The rows lie along a hidden order. The number after each row says roughly how far along it the row is, from 0 to 10. A new part has a new order.
In the rows, zero is written as 100.
 99  86 133  92  80 105 120  83 107 123 113 105 116 128 108 104 117  98  84 111  78 105  77 => 2
 91  95  88  94 105 101 117 123 102  93  93 109 118 135 106 107  98 112 109  91  89  91  68 => 2
101  94 155 106  79  76 125  84 108 106 106  98  91 111  98 119 112  98 102 111 118 114  88 => 3
109 145  26  94 115 116 124 115 123  81  88  92 124  80  78 109 111 103 106 127  84  98 107 => 3
 90  96  81  91 136 120  97 118  92 101  97 111 104  98 104  97 107  83 126  94  87  88 103 => 3
 97  65 118  94  67  93 127 116 110 138 138 117 105 128 102 119 105 122  81  97  80 106  86 => 8
136  95 131  91  88 105 114  99 121 128 133  99  94 107 102 112 127 108  90 120  84 108 102 => 4
117  73 133 108  57  98 154  97 124 113 100 108  97 123  98 116 101 144  90  97 111 115  86 => 10
126  98 132  95  76 114 111 144 116  89 107 107 110 138 117 108 113 130 103 102  93 120  93 => 6
128  84 128 103 115  91 122  85 102 112 122  89  75 105  94 124  98 118 102 105 117 104  99 => 8
 99 118  96  91  88 117 113 123 113 105 106 106 129 120 110 104 122  95  95 115  74 110  83 => 0
 86 113 110 117  62  96 101 105  95 112 106 100 110 101 113 103 103  68  97  95 111 113  89 => 2
102  94 148 112  40  70 109  87 111 119 123  97 106 124 107 107 100 106  69 102 106 118  75 => 4
 96  88 113 108  78 109 119 100 102  91  76 108 108 121 108  97  92 123 105  87 110 109  87 => 7
106  93 121  89  88  92  96 106 106 100 115  99 113 136 111 102 104 124  79 104  82 103  79 => 4
114  69 126  88  96 100 126 130 119 110 118 120  94 120  97 115 109 131 107  94  90 107 103 => 9
104  81 131 107  59 122 137  99 108 131 118 104 119 145 119 116 103 132  76  97  89 121  68 => 7
 88  66 143 100  73 104 120  97  94 121 110 115  96 111 108 111 104 112  95  95 107 122 109 => 10
 98 118  96  97 107 110  98 128  93  81  95  95 111 105 104 118 103 102 112 108 110 118 108 => 4
101  79 173 111  37  90 108 110 105 120 116 110 100 136 124 106 110 113  82  92 109 125  84 => 6
 88  79 140 112  61 107 112  85  88 133 112 106  98 109 115 111 104  93  89  97 109 121 104 => 8
 93  83 124 105  85  89  82 119  98  87  86 117  86 105 108  80  96  91 112  72 110  90  96 => 6
 78  83 114 105  90 118 121  89  87 104  85 102 117 128 113 105  90 128  89  95 104 113  90 => 8
101 108  51 100 103 124 114 118  98 108 115  91 124 126 108 117  83 131  84 103  83 105  84 => 7
123 106  79 102  88 121 174 134 128 112 113 100 120 125  92 144 106 138 109 113  97 120  87 => 8
107 107  92  96  99 100  98 136  99  88 112  98 116 133 109 118  93 133  93 101  97 109  88 => 6
 94 112  79  97 105 112 106 123  94 119 126 101 113  99 104 120 106  89 101 114  88 110 106 => 4
 86  86  99 110  71 113 111  92  93 116 102 102 115 116 114 100  88 117  78  90  97 110  86 => 8
108 102  93  82 113  95 113 134 115  96 103 111 107 106  89 114 116 112 117 111  84 102 106 => 4
101  57 162  94  62  87 104 111 106 127 131 122  85 115 109 106 114 110  90  92  90 112 105 => 9
 90  95 107 106  44  85 141 130 126  99  93 116 113 117  93 113 106 117  97  93 102 112  81 => 6
120  83 154 115  46 101 148  99 119 107  97 102 102 138 113 112 101 135  92  92 120 120  75 => 8
 92 120  66  91 138  98  81 119  92  79  85  98 111 107  99  94  95  85 116  97  89  80  84 => 0
116 117 103 114  31  92 135 137 126 126 138  99 114 108 103 131 111 111  77 112 106 134  97 => 7
106  98  79 115  98  96 125 111 103  98 101  92  91  99  94 116  82 113 106  89 122  99  93 => 8
108 111  86  97 102  82 127 116 116  93 111  93 104 105  85 129  99 116 101 114 102 103  93 => 5
112  95  80  97 129 124 131 115 105 102  98 103 104 105  99 118 106 114 119 103  96 102 102 => 6
110 108  77  98 121 119 110  84  98 110 115  86 106  92  97 116 102 109  90 122  95 104 115 => 6
115 128 107 109  25  91 121 148 140  84  88 114 116  96  94  99 123 102 100 104 105 126 107 => 4
105  99 112 105  86 114 121  97 105  95  81 106  94  87  96 104 106 113 105 107 116 121 126 => 10
 95  84 109  92  74  91 105 120 108 106 115 107 118 136 104 109  96 132  77  98  82 109  82 => 6
105 104 124 109  50  77 122 133 116  97 108 102  98 108  96 121 100 117  96  96 118 119  98 => 8
128 115  72 106  95 115 124 133 119  94 104  96 109 119 103 115  97 127 108  97 102 102  85 => 6
121  98 118 108  60  93 115 132 114 131 150 100  97 106 103 129 108 102  89 105 102 123 105 => 8
103 103  95  96  94 100 113 134 113  88  96 110 116 130 107 102 106 107 108  93  88  97  75 => 2
123  91  94 101 107 118 136 118 114 125 118 107  98 106 101 119 110 106 114 101  92  98  94 => 6
105  86 154  98  72  87 114  85 110  88  84 105 102 128 107  94 112 110 101 102 105 103  81 => 2
123 116  70 109  84 118 111 128 111 112 126  92 114 115 109 120  97 123  85 104  96 113  91 => 7
 92 102 100 101  71  88 112 122 101 106 122  98 106  98  94 127  95 114  89 110 107 121 110 => 8
 98  64 113  89 100 110 124 113 107 105 101 121  98 115 100 110 104 131 106  94  91 104 107 => 10
117  98 136 119  55  93 110 119 108  95  97 100  93 119 112 109  99 112 102  87 131 120  93 => 7
137 126 117  99  91 110 103 106 121 103 115  93 106 109 110  99 124  83 101 115  90 106  88 => 0
 95  82 126  85 145  86  96  88  90  97 107  97  93 119  98 108  97  99 114 101  92  83  82 => 2
116 121 127  90  60 117 116 125 135 101  92 118 120  94 101  88 145  86 100 123  79 122 112 => 1
109  95 153 113  63  88 126  66 108 136 118  94  90 100 106 106 114  73  92 108 113 111  79 => 1
